 0.16  -0.04   0.20  -0.07  -0.09
 0.05  -0.04  -0.13   0.02   0.01
-0.01   0.14   0.08   0.08  -0.10
=> 0.02

 -53.983   -25.238   -35.834   -33.011   -25.969   -56.681
-207.511   -44.447   133.492    89.452    79.535   135.734
=> 79.535

 18.5  -13.2   12.5   -6.2   -2.3
 12.5   -6.2   -2.3   19.3   21.5
=> 19.3

 0.182  -0.132  -0.093  -0.194
 0.157  -0.109  -0.087  -0.196
=> -0.087

 -33.89    85.03   121.85   197.03   169.16    93.15
-113.95   160.77   149.78   166.32   128.53   210.86
=> 128.53

-0.25   1.17  -1.31   1.15  -1.88
-1.74  -1.27   0.00   0.25  -0.01
=> 0.25

-0.01  -0.12  -0.02   0.13   0.01   0.01
 0.15   0.14   0.17   0.00   0.02  -0.03
=> 0.02

-0.17  -0.11  -0.02  -0.02  -0.01   0.03  -0.06
-0.03  -0.07  -0.15  -0.06  -0.20  -0.22  -0.10
 0.04   0.02  -0.14  -0.12   0.17   0.01  -0.17
=> -0.22

 0.5  -0.8   1.4   2.1
-1.9   1.7   1.4   0.4
 2.0  -0.1   1.4   1.3
=> 1.4
---
Q:
[[ 39   2  15   3 -21  12]
 [ 23  19 -40  28  24 -20]]
A: 39, -20

Q: [ 4 -7 42 -3 -8]
A: 4, -8

Q: [-32  19  38   5 -10]
A: -32, -10

Q:
[[ -6   1  13   0  37  29]
 [ 13   0 -10  -8  -6 -20]]
A: -6, -20

Q: [ 23 -38  14  20]
A: 23, 20

Q: [  5 -38  15   6]
A: 5, 6

Q: [  4 -33 -32   8  33  40]
A: 4, 40
---
[ -3 -10  43 -24] >> 43
[-17 -37  13  19  -3] >> 13
[ 28  21 -35  39] >> -35
[ 9  7 38 41] >> 38
[-23 -30  14 -41] >> 14
[ 14 -26  -9   5  15 -22  34] >> -9
[ -4 -32  25 -46] >> 25
[ 15 -22  13  37] >> 13
[-20 -34 -35  -4] >> -35
[ 12  38  -2 -10   9  -5  -7] >> -2
---
[2, -29, 3, -15, 42] ans = 3

[27, -4, 4, 38, 2, -15, -7] ans = 38

[-11, -1, -2, 43, -35] ans = -2

[12, 41, 25, -14, 18] ans = 25

[[5, 15, 7, 2, 9],
 [-26, 18, 7, 10, 12],
 [33, 4, 2, -8, 23]] ans = 7

[36, 12, -13, -24, 15] ans = -13

[[-1, 4, -2, -6, -4],
 [34, -9, 17, 11, -14],
 [-1, 7, 3, 3, -40]] ans = 17

[[-26, 10, 36, 1, 0],
 [10, -4, -9, 3, 4],
 [-15, -3, 25, -9, 19]] ans = -9

[28, -24, 43, 16, 14, -22, -38] ans = 16
---
 -17.1  -159.5    64.2    56.3   174.3   195.4 -> 64.2
-1.21  -0.92  -1.27   1.15 -> -1.27
-0.9   1.3  -1.7   0.1 -> -1.7
-0.16   0.06   0.10  -0.09 -> 0.10
 0.4  -0.1  -0.3   0.9   1.2  -0.7  -1.2 -> -0.3
-12.094   -7.737   15.378   16.364 -> 15.378
 0.9   0.7   1.9  -1.9   0.8  -0.1  -1.1 -> 1.9
---
Input:
[[290 156 176 820 962 141 139]
 [157 156 178 917 944 145 168]]
Output: 944

Input: [245 334 754 122 462 455]
Output: 462

Input: [2258 8486 5220 1673]
Output: 5220

Input:
[[ 61  86  88 197 176 156 105]
 [ 92 129 108 189 196 149  86]]
Output: 196

Input: [ 810  169  511 -625 -677  275  533]
Output: 533

Input:
[[7652 4529 8885 4896 8963]
 [5460 6990 6341 2971 5539]]
Output: 8885

Input:
[[-981 -373 -339   81  877]
 [-425  -26 -964 -127 -257]
 [-535 -204   92 -678  920]]
Output: 877
---
[[ 89 128 126 151 160 163  53  96 148 143  83  90]
 [128 137  93 123 104 152 107 129 111 106 121  99]
 [ 89 107 119 122 134 141 119 121 128 132 120 140]
 [158  92  85  70 130  86 113 125 128  75 132 117]
 [ 95 128 152 125 107 113  96 111 117 142 116  97]
 [ 91  88 120 135 111 157 149 104 137 103  88 108]
 [166 170  51  61 166  12  79 202  92 139 200  96]
 [130 117  99 115 129 137 123 115 131 117 124 113]
 [135 162 111  91  72  48  96 136 115 140 154  67]
 [177 144 137 112   5  88 168 131 203 106 122  44]
 [116  63  81 124 144 163 157  80 120  76  97 136]
 [101  38 126 194  95 241 205  35 183 105  39 122]] ans = 126

[[-548  478  294 -216   74  115  469]
 [ 312  157  109  274  215   15 -112]
 [ 289   71  104  215  169  134   77]
 [ 608  -72   23  380  197  144  -60]
 [ 166  281   14  180   77   62  -13]
 [ 203  152  139  181  166  104   82]
 [ 157  120  162  126  161  155  158]
 [  69   20  211   64   91   49  130]
 [ 400   29   78  266  179  136   28]
 [  54   -1  241   47   75   37  130]] ans = 241

[[446 489 446 692 464 487 249 604]
 [541 424 282 692 347 214 490 489]
 [580 542 395 476 564 381 513 153]
 [641 406 321 686 469 371 491 501]
 [641 443 244 185 539 526 249 163]
 [501 794 430 188 564 648 575 358]
 [338 794 437 445 504 206 487 342]
 [422 657 354 512 384 411 404 228]
 [282 456 461 578 424 648 284 604]
 [460 581 461 499 359 635 575 447]] ans = 461

[[261 365 227 539 182 695 435 647 325 366 421]
 [202 439 138 530 133 636 430 656 272 415 386]
 [273 608 254 534 260 383 468 422 299 627 344]
 [568 520 657 473 663 239 501 198 556 605 490]
 [204 606 139 557 155 440 482 532 320 543 425]
 [664 434 725 331 785 320 478 296 639 512 484]
 [578 496 628 306 734 286 520 251 638 540 518]
 [323 681 302 471 384 236 503 309 414 652 412]
 [515 624 502 250 663 235 523 298 594 621 440]] ans = 502

[[ 137  123   18 -182  129   96   77  120  368    3   82 -166]
 [  40   56  255 -520   37   68   24    0  245   86  131   64]
 [-152  181  155  203  -53  207   69  174   97  407  417  357]
 [ -64   85  444  276  209  -16  -95  311   28  179   88  302]
 [  52  196  146    9  157  213  167  182   27  154  133  -11]
 [ 288  -72   55  -72   86  176  -15  223 -105  171  131  -34]
 [ -34   73 -212  246  -27  293  225  139  -17  350  222  317]
 [-267  218 -127   19  -30  124  270  317   49  166  260  696]] ans = -127
---
array([[ -2,  -6,   3,   3,   7,  24, -22],
       [ -4,   7,   4, -39, -16,  13,   2],
       [  1,   2,  18,  -8,  25,  34,   4]]) out -2

array([[ 24,  19,   1,   2,   0,  20,  11],
       [-35,   2,   3,   0,   1,  13,   2]]) out 24

array([ 31, -26,  -7, -35, -45, -15,  25]) out 31

array([[-24,  21,  11, -16],
       [ -3, -18, -42, -10]]) out -24

array([[ 17,  24,  11,  15],
       [  0,   0, -35,   0],
       [ 30,   6,  14,  10]]) out 17

array([ 16, -29, -35,  22]) out 16

array([[ -7,  33,  14, -10,  -3,  16,  31],
       [ 18,   6,  11, -29,  31,  -3, -12],
       [ 15,  21,  25, -16,  11, -29, -12]]) out -7

array([  7, -33,  24, -38,  -1,  42]) out 7
